Here is a tiny trained network, its code and every weight. The questions are about switching its units off for an input and a class, where a switched-off unit gives its printed mean instead of its output.

import numpy as np


def w(rows, s, z=0):
    codes = np.array(rows[::2]) - 128.0
    scale = np.full(codes.shape[1], s)
    scale[-1] = z or s
    return codes * scale


def norm(h):
    return h / np.sqrt((h * h).mean(-1, keepdims=True) + 1e-5)


def f(y):
    return y / 2 * (1 + np.tanh(0.7978845608 * (y + 0.044715 * y**3)))


def log_softmax(a):
    a = a - a.max(-1, keepdims=True)
    return a - np.log(np.exp(a).sum(-1, keepdims=True))


def net(x, mask):
    res = np.array(x, float).reshape(1, 5) / 4 @ E
    u = 0
    for l in range(4):
        y = f(norm(res) @ A[l][:, :-1].T + A[l][:, -1])
        res = res + np.where(mask[u : u + 3], y, B[l][:, -1]) @ B[l][:, :-1]
        u += 3
    return log_softmax(norm(res)[-1] @ U[:, :-1].T + U[:, -1])


A, B = {}, {}
E = w([
[254,126,194,163,154,117,103,97,136,136],'x0',
[129,79,75,91,128,215,149,111,116,164],'x1',
[145,177,61,142,104,106,99,123,33,106],'x2',
[81,182,145,192,121,196,172,18,79,172],'x3',
[123,66,153,137,94,117,137,130,53,101],'x4',
],0.0094)
A[0] = w([
[254,33,107,137,135,85,60,110,154,112,113],'L0N0',
[184,88,148,198,151,167,115,121,172,86,45],'L0N1',
[173,68,191,187,172,127,97,52,129,242,4],'L0N2',
],0.0064,0.003)
B[0] = w([
[89,139,111,100,200,172,173,66,106,150,254],'L0N0',
[145,81,164,9,47,73,170,104,220,188,150],'L0N1',
[98,97,152,161,82,197,182,187,62,153,196],'L0N2',
],0.012,0.0042)
A[1] = w([
[143,34,129,75,132,148,150,180,255,169,174],'L1N0',
[173,102,69,80,156,117,140,160,170,135,110],'L1N1',
[194,51,165,233,102,168,125,81,219,137,4],'L1N2',
],0.0064,0.0032)
B[1] = w([
[146,191,157,230,146,58,96,58,78,143,254],'L1N0',
[110,109,96,65,138,184,96,150,44,58,173],'L1N1',
[165,149,138,173,87,187,181,255,128,137,143],'L1N2',
],0.013,0.005)
A[2] = w([
[206,63,155,181,16,137,186,125,231,214,3],'L2N0',
[172,174,65,121,75,182,21,182,82,3,61],'L2N1',
[197,199,214,20,123,151,128,195,86,108,110],'L2N2',
],0.0056,0.003)
B[2] = w([
[41,153,19,199,39,83,199,184,139,225,199],'L2N0',
[127,117,84,74,170,151,245,188,145,210,253],'L2N1',
[75,140,82,165,144,163,135,114,111,113,159],'L2N2',
],0.011,0.0024)
A[3] = w([
[83,106,200,213,74,220,171,77,217,182,173],'L3N0',
[124,219,93,126,199,192,163,2,23,165,254],'L3N1',
[185,166,100,104,142,186,166,203,131,90,161],'L3N2',
],0.0063,0.0024)
B[3] = w([
[236,244,197,171,119,121,107,90,42,111,184],'L3N0',
[144,29,172,208,143,105,114,105,199,29,249],'L3N1',
[52,155,62,166,127,115,182,150,115,187,141],'L3N2',
],0.011,0.013)
U = w([
[34,37,55,210,152,43,46,104,185,71,56],'0',
[175,148,202,180,134,173,69,37,141,119,98],'1',
[116,233,10,119,68,208,195,164,26,255,249],'2',
],0.0057,0.0016)

Each question gives the input, the list of numbers given to net, and the class t.
The units are the neurons (one row each of A and B). Each row of codes is followed by its name. A weight is (code - 128) times the scale printed after its matrix; where a second scale follows, it is the last column's (A, B and U).
mask holds one flag per neuron, layer by layer. A switched-off neuron (its flag False) gives its mean, the last column of its row in B, instead of its output. The means were averaged over made-up inputs and are rounded, as every weight is.
A unit's drop is (log p(t) with every unit on - log p(t) with that unit switched off) / (log p(t) with every unit on - log p(t) with every unit switched off).
The circuit of an input: a set's keep is (log p(t) with only the set's units on - log p(t) with every unit switched off) / (log p(t) with every unit on - log p(t) with every unit switched off). Starting from all 12 units, units are removed one at a time, each time the one whose removal leaves the highest keep (on an exact tie, the one counted first), for as long as the keep stays at least 0.8.
circuit, biggest first: the units of the circuit, biggest drop first
top k neurons: the k neurons with the biggest drops, biggest first
drop of u: that unit's drop, to one decimal
input [-7,6,-6,2,6], class 1: top 2 neurons	[L3N0; L1N1]
input [-5,-8,3,-6,1], class 2: circuit, biggest first	[L3N1]
input [-6,1,2,-1,3], class 2: circuit, biggest first	[L1N0; L3N1]
input [1,8,2,0,3], class 0: circuit, biggest first	[L3N0; L3N1]
input [-4,0,1,-2,-5], class 2: circuit, biggest first	[L0N0; L3N1]
input [-2,2,1,0,6], class 2: top 3 neurons	[L1N0; L0N0; L3N1]
input [5,-8,-4,1,1], class 2: top 3 neurons	[L3N1; L2N0; L1N2]
input [-2,0,2,-2,3], class 2: circuit, biggest first	[L1N0; L3N1]
input [4,6,3,-3,-8], class 0: top 3 neurons	[L3N0; L3N1; L1N1]
input [-1,7,3,3,5], class 0: top 4 neurons	[L3N0; L3N1; L0N2; L0N1]
input [-5,4,2,-2,1], class 2: circuit, biggest first	[L0N0; L3N1]
input [7,6,8,-1,-4], class 0: circuit, biggest first	[L3N1; L3N0]
input [-5,8,2,2,3], class 0: top 2 neurons	[L3N0; L0N2]
input [-2,8,8,8,-5], class 0: circuit, biggest first	[L3N1]
input [-5,-1,4,8,-3], class 0: top 2 neurons	[L3N1; L0N2]
input [3,-1,-3,5,-5], class 2: drop of L2N0	0.2
input [-8,-1,8,8,5], class 0: drop of L3N1	0.2
input [-6,5,4,2,-3], class 0: drop of L2N2	0.0
input [8,0,-7,1,-5], class 2: drop of L2N0	0.3
input [-2,3,5,-3,-2], class 2: top neuron	[L2N1]
input [6,1,2,-4,-5], class 0: top 2 neurons	[L3N1; L3N0]
